Below is a small trained network, with its code and all its weights. Each question gives an input and a class and asks what happens when units are switched off, that is, made to give their printed mean instead of their output.

import numpy as np


def w(rows, s, z=0):
    codes = np.array(rows[::2]) - 128.0
    scale = np.full(codes.shape[1], s)
    scale[-1] = z or s
    return codes * scale


def norm(h):
    return h / np.sqrt((h * h).mean(-1, keepdims=True) + 1e-5)


def f(y):
    return np.maximum(y, 0)


def log_softmax(a):
    a = a - a.max(-1, keepdims=True)
    return a - np.log(np.exp(a).sum(-1, keepdims=True))


def net(x, mask):
    res = np.array(x, float).reshape(1, 8) / 4 @ E
    u = 0
    for l in range(4):
        y = f(norm(res) @ A[l][:, :-1].T + A[l][:, -1])
        res = res + np.where(mask[u : u + 9], y, B[l][:, -1]) @ B[l][:, :-1]
        u += 9
    return log_softmax(norm(res)[-1] @ U[:, :-1].T + U[:, -1])


A, B = {}, {}
E = w([
[223,2,179],'x0',
[129,128,122],'x1',
[112,98,97],'x2',
[146,164,162],'x3',
[130,131,126],'x4',
[127,124,129],'x5',
[130,125,128],'x6',
[243,196,55],'x7',
],0.0064)
A[0] = w([
[137,40,113,36],'0.n1',
[19,87,255,31],'0.n2',
[154,65,175,199],'0.n3',
[149,77,182,20],'0.n4',
[147,122,150,14],'0.n5',
[4,230,119,79],'0.n6',
[41,145,240,11],'0.n7',
[118,91,98,229],'0.n8',
[104,128,145,8],'0.n9',
],0.0087,0.0014)
B[0] = w([
[43,172,176,177],'0.n1',
[54,58,14,231],'0.n2',
[46,210,76,201],'0.n3',
[12,152,254,173],'0.n4',
[134,141,141,135],'0.n5',
[70,134,204,254],'0.n6',
[81,18,41,202],'0.n7',
[125,144,186,162],'0.n8',
[132,51,144,136],'0.n9',
],0.0065,0.0058)
A[1] = w([
[249,166,164,252],'1.n1',
[121,214,96,123],'1.n2',
[137,128,124,55],'1.n3',
[166,2,188,155],'1.n4',
[44,135,75,121],'1.n5',
[85,102,36,119],'1.n6',
[153,139,190,93],'1.n7',
[131,175,182,122],'1.n8',
[114,131,83,91],'1.n9',
],0.0088,0.003)
B[1] = w([
[93,53,85,226],'1.n1',
[98,87,154,189],'1.n2',
[130,172,110,128],'1.n3',
[69,229,254,181],'1.n4',
[137,181,149,253],'1.n5',
[108,92,162,200],'1.n6',
[117,91,193,144],'1.n7',
[85,113,94,165],'1.n8',
[150,148,205,144],'1.n9',
],0.0085,0.0053)
A[2] = w([
[112,158,83,150],'2.n1',
[139,159,128,155],'2.n2',
[158,126,54,98],'2.n3',
[244,169,116,253],'2.n4',
[179,98,235,98],'2.n5',
[73,38,113,191],'2.n6',
[194,183,135,105],'2.n7',
[73,41,61,90],'2.n8',
[42,48,132,238],'2.n9',
],0.011,0.0025)
B[2] = w([
[47,81,197,148],'2.n1',
[52,129,91,134],'2.n2',
[180,77,63,144],'2.n3',
[50,58,114,140],'2.n4',
[107,201,239,144],'2.n5',
[181,207,200,212],'2.n6',
[173,73,1,130],'2.n7',
[182,175,109,191],'2.n8',
[244,171,122,252],'2.n9',
],0.0056,0.011)
A[3] = w([
[105,81,228,138],'3.n1',
[27,10,107,88],'3.n2',
[142,162,158,92],'3.n3',
[160,178,35,255],'3.n4',
[159,100,166,86],'3.n5',
[34,136,60,96],'3.n6',
[87,73,117,73],'3.n7',
[48,178,193,74],'3.n8',
[201,88,149,126],'3.n9',
],0.011,0.0033)
B[3] = w([
[89,176,66,192],'3.n1',
[146,38,84,149],'3.n2',
[178,156,30,154],'3.n3',
[104,12,178,162],'3.n4',
[96,122,149,136],'3.n5',
[167,148,188,170],'3.n6',
[192,53,131,133],'3.n7',
[255,65,108,247],'3.n8',
[99,104,176,148],'3.n9',
],0.0074,0.011)
U = w([
[171,158,88,226],'0',
[168,167,87,168],'1',
[43,237,186,110],'2',
[45,42,1,98],'3',
[194,172,54,4],'4',
],0.0093,0.0027)

Each question gives the input, the list of numbers given to net, and the class t.
The units are the neurons (one row each of A and B). Each row of codes is followed by its name. A weight is (code - 128) times the scale printed after its matrix; where a second scale follows, it is the last column's (A, B and U).
mask holds one flag per neuron, layer by layer. A switched-off neuron (its flag False) gives its mean, the last column of its row in B, instead of its output. The means were averaged over made-up inputs and are rounded, as every weight is.
A unit's drop is (log p(t) with every unit on - log p(t) with that unit switched off) / (log p(t) with every unit on - log p(t) with every unit switched off).
unit that matters most: the unit with the biggest drop
k most important neurons: the k neurons with the biggest drops, biggest first
top k neurons in layer l: the k neurons of layer l with the biggest drops, biggest first
input [1,-1,0,4,8,5,8,5], class 3: top 3 neurons in layer 0	0.n6, 0.n4, 0.n1
input [1,-6,-4,6,-3,-8,-8,7], class 3: unit that matters most	0.n6
input [7,-6,-1,3,5,6,7,5], class 2: 2 most important neurons	1.n4, 3.n8
input [-3,4,6,5,-6,-7,-4,-8], class 3: 2 most important neurons	0.n2, 0.n7
input [8,4,1,8,4,-2,2,6], class 2: 2 most important neurons	3.n8, 1.n4
input [3,-3,-3,-1,7,1,5,4], class 3: 4 most important neurons	0.n6, 3.n4, 1.n4, 0.n7
input [-1,1,7,8,-1,-5,7,-2], class 4: 3 most important neurons	0.n6, 2.n6, 2.n9
input [-3,7,3,-2,-2,6,1,-6], class 0: top 2 neurons in layer 3	3.n8, 3.n6
input [4,6,-6,5,1,1,1,7], class 3: top 2 neurons in layer 0	0.n6, 0.n4
input [-7,5,-3,-1,-8,-1,-7,6], class 2: 2 most important neurons	2.n9, 2.n6
input [-5,-7,2,-3,-2,2,-4,-2], class 0: 3 most important neurons	3.n8, 1.n4, 0.n3
input [-8,1,7,2,1,-4,7,7], class 2: 2 most important neurons	2.n9, 3.n6
input [0,-2,-3,0,3,-6,5,-4], class 3: 3 most important neurons	0.n2, 0.n7, 3.n2
input [-3,4,0,8,8,5,0,-4], class 4: unit that matters most	2.n9
input [-3,-7,-5,-2,2,0,-3,-5], class 0: 2 most important neurons	2.n9, 2.n6
input [-4,-4,-8,8,-5,0,-8,-7], class 1: 2 most important neurons	3.n8, 2.n9
input [6,4,4,4,-8,2,2,-1], class 2: top 2 neurons in layer 2	2.n5, 2.n8
input [8,5,-3,6,6,0,8,2], class 2: top 2 neurons in layer 1	1.n4, 1.n7
input [-1,1,-6,-7,-1,-7,2,-4], class 4: top 2 neurons in layer 1	1.n1, 1.n5
input [8,5,3,-2,2,8,6,4], class 2: top neuron in layer 1	1.n4
input [4,7,6,-3,8,1,-5,8], class 3: top 2 neurons in layer 2	2.n9, 2.n4
input [-8,-4,2,4,-5,6,4,7], class 2: top 3 neurons in layer 2	2.n9, 2.n6, 2.n2
